Below is a small trained network, with its code and all its weights. Each question gives an input and a class and asks what happens when units are switched off, that is, made to give their printed mean instead of their output.

import numpy as np


def w(rows, s, z=0):
    codes = np.array(rows[::2]) - 128.0
    scale = np.full(codes.shape[1], s)
    scale[-1] = z or s
    return codes * scale


def f(y):
    return y / 2 * (1 + np.tanh(0.7978845608 * (y + 0.044715 * y**3)))


def log_softmax(a):
    a = a - a.max(-1, keepdims=True)
    return a - np.log(np.exp(a).sum(-1, keepdims=True))


def net(x, mask):
    res = np.array(x, float).reshape(1, 2) / 4 @ E
    y = f(res @ A[0][:, :-1].T + A[0][:, -1])
    res = res + np.where(mask, y, B[0][:, -1]) @ B[0][:, :-1]
    return log_softmax(res[-1] @ U[:, :-1].T + U[:, -1])


A, B = {}, {}
E = w([
[151,234,157,254,139,147],'x0',
[238,99,127,111,125,212],'x1',
],0.0066)
A[0] = w([
[249,118,132,94,114,174,101],'n0',
[133,124,122,112,141,113,254],'n1',
[133,159,147,171,140,142,99],'n2',
[8,154,133,123,118,66,105],'n3',
[116,77,122,56,126,116,128],'n4',
[132,90,127,70,147,100,108],'n5',
[164,171,128,194,130,121,132],'n6',
[108,91,129,63,118,130,110],'n7',
],0.015,0.0092)
B[0] = w([
[139,79,70,140,189,147,223],'n0',
[112,138,163,48,99,254,254],'n1',
[121,150,107,156,140,104,161],'n2',
[166,81,70,134,186,166,238],'n3',
[138,184,110,172,128,156,210],'n4',
[125,163,105,158,142,106,175],'n5',
[129,184,77,142,130,183,205],'n6',
[134,165,102,168,134,118,183],'n7',
],0.028,0.0081)
U = w([
[171,31,84,134,210,139,115],'0',
[105,254,117,206,106,133,108],'1',
[79,116,203,41,60,174,254],'2',
[117,101,138,139,120,64,89],'3',
[113,128,155,149,117,65,98],'4',
[113,91,151,141,121,56,89],'5',
],0.0088,0.0046)

Each question gives the input, the list of numbers given to net, and the class t.
The units are the neurons (one row each of A and B). Each row of codes is followed by its name. A weight is (code - 128) times the scale printed after its matrix; where a second scale follows, it is the last column's (A, B and U).
mask holds one flag per neuron, in row order. A switched-off neuron (its flag False) gives its mean, the last column of its row in B, instead of its output. The means were averaged over made-up inputs and are rounded, as every weight is.
A unit's drop is (log p(t) with every unit on - log p(t) with that unit switched off) / (log p(t) with every unit on - log p(t) with every unit switched off).
The circuit of an input: a set's keep is (log p(t) with only the set's units on - log p(t) with every unit switched off) / (log p(t) with every unit on - log p(t) with every unit switched off). Starting from all 8 units, units are removed one at a time, each time the one whose removal leaves the highest keep (on an exact tie, the one counted first), for as long as the keep stays at least 0.8.
units of the circuit, in order: the units of the circuit, biggest drop first
unit that matters most: the unit with the biggest drop
top k neurons: the k neurons with the biggest drops, biggest first
drop of u: that unit's drop, to one decimal
input [-2,-2], class 2: unit that matters most : n0
input [-5,4], class 1: top 2 neurons : n3; n4
input [4,-5], class 0: top 2 neurons : n3; n4
input [5,-5], class 0: top 4 neurons : n3; n4; n7; n5
input [-4,-1], class 1: top 3 neurons : n4; n7; n5
input [-4,-3], class 1: top 3 neurons : n0; n4; n7
input [-8,7], class 1: top 4 neurons : n4; n3; n7; n5
input [7,-7], class 0: top 2 neurons : n3; n4
input [-6,-5], class 1: top 3 neurons : n4; n0; n7
input [-4,2], class 1: top 3 neurons : n4; n3; n7
input [-4,0], class 1: top 3 neurons : n4; n7; n5
input [-3,3], class 2: top 2 neurons : n3; n6
input [-6,4], class 1: top 2 neurons : n4; n3
input [5,-8], class 0: units of the circuit, in order : n3
input [3,-5], class 0: drop of n3 : 1.3
input [0,2], class 2: drop of n3 : 0.3
input [2,2], class 2: drop of n4 : 0.1
